Here is a tiny trained network, its code and every weight. The questions are about switching its units off for an input and a class, where a switched-off unit gives its printed mean instead of its output.

import numpy as np


def w(rows, s, z=0):
    codes = np.array(rows[::2]) - 128.0
    scale = np.full(codes.shape[1], s)
    scale[-1] = z or s
    return codes * scale


def f(y):
    return y / 2 * (1 + np.tanh(0.7978845608 * (y + 0.044715 * y**3)))


def log_softmax(a):
    a = a - a.max(-1, keepdims=True)
    return a - np.log(np.exp(a).sum(-1, keepdims=True))


def net(x, mask):
    res = np.array(x, float).reshape(1, 6) / 4 @ E
    y = f(res @ A[0][:, :-1].T + A[0][:, -1])
    res = res + np.where(mask, y, B[0][:, -1]) @ B[0][:, :-1]
    return log_softmax(res[-1] @ U[:, :-1].T + U[:, -1])


A, B = {}, {}
E = w([
[101,66,224,102],'x0',
[229,139,144,173],'x1',
[130,214,126,168],'x2',
[1,87,187,167],'x3',
[130,129,5,67],'x4',
[185,250,210,46],'x5',
],0.0062)
A[0] = w([
[162,64,115,78,41],'n0',
[87,126,153,125,138],'n1',
[55,139,189,133,159],'n2',
[109,9,213,182,94],'n3',
[57,137,137,216,131],'n4',
[24,127,220,76,107],'n5',
[109,142,63,99,78],'n6',
[65,147,127,250,137],'n7',
[95,223,96,142,33],'n8',
[136,122,106,178,64],'n9',
[179,189,164,153,104],'n10',
[148,180,158,158,88],'n11',
[10,135,230,101,125],'n12',
[73,221,118,111,39],'n13',
[57,109,150,205,82],'n14',
[162,125,62,184,2],'n15',
[55,71,177,125,204],'n16',
[253,169,194,160,117],'n17',
[200,134,117,146,97],'n18',
],0.012,0.0059)
B[0] = w([
[129,209,128,146,134],'n0',
[122,97,135,116,153],'n1',
[103,89,180,142,199],'n2',
[143,155,3,69,215],'n3',
[136,82,130,158,182],'n4',
[114,75,120,174,222],'n5',
[131,93,66,121,153],'n6',
[107,69,179,133,192],'n7',
[186,194,110,121,153],'n8',
[141,72,160,93,129],'n9',
[104,190,175,128,194],'n10',
[161,161,175,120,160],'n11',
[104,77,161,181,239],'n12',
[153,173,112,78,153],'n13',
[123,92,70,154,175],'n14',
[127,55,110,140,148],'n15',
[137,61,18,99,225],'n16',
[128,197,189,156,254],'n17',
[56,144,173,116,172],'n18',
],0.02,0.0087)
U = w([
[157,255,51,53,43],'0',
[105,233,241,201,119],'1',
[68,84,110,184,255],'2',
],0.0054,0.0012)

Each question gives the input, the list of numbers given to net, and the class t.
The units are the neurons (one row each of A and B). Each row of codes is followed by its name. A weight is (code - 128) times the scale printed after its matrix; where a second scale follows, it is the last column's (A, B and U).
mask holds one flag per neuron, in row order. A switched-off neuron (its flag False) gives its mean, the last column of its row in B, instead of its output. The means were averaged over made-up inputs and are rounded, as every weight is.
A unit's drop is (log p(t) with every unit on - log p(t) with that unit switched off) / (log p(t) with every unit on - log p(t) with every unit switched off).
The circuit of an input: a set's keep is (log p(t) with only the set's units on - log p(t) with every unit switched off) / (log p(t) with every unit on - log p(t) with every unit switched off). Starting from the 12 units with the biggest drops (on a tie, the unit counted first), units are removed one at a time, each time the one whose removal leaves the highest keep (on an exact tie, the one counted first), for as long as the keep stays at least 0.8.
circuit, biggest first: the units of the circuit, biggest drop first
unit that matters most: the unit with the biggest drop
k most important neurons: the k neurons with the biggest drops, biggest first
drop when u is switched off: that unit's drop, to one decimal
input [-3,-4,6,-8,0,7], class 1: 3 most important neurons : [n17, n3, n16]
input [5,3,3,-8,0,-7], class 1: unit that matters most : n16
input [-3,-8,3,-2,1,-2], class 0: circuit, biggest first : [n12, n5]
input [-4,-8,1,-3,4,-4], class 0: circuit, biggest first : [n12, n5]
input [-8,-4,-7,-2,-5,-1], class 0: 4 most important neurons : [n12, n5, n2, n7]
input [7,-1,1,-8,-2,-3], class 1: 2 most important neurons : [n16, n3]
input [2,7,-2,4,8,4], class 0: 2 most important neurons : [n12, n2]
input [4,0,4,-6,2,-1], class 1: drop when n16 is switched off : 0.7
input [2,-6,1,-2,8,3], class 0: drop when n12 is switched off : 0.1
input [6,0,-7,-2,-4,-7], class 0: drop when n3 is switched off : 1.1
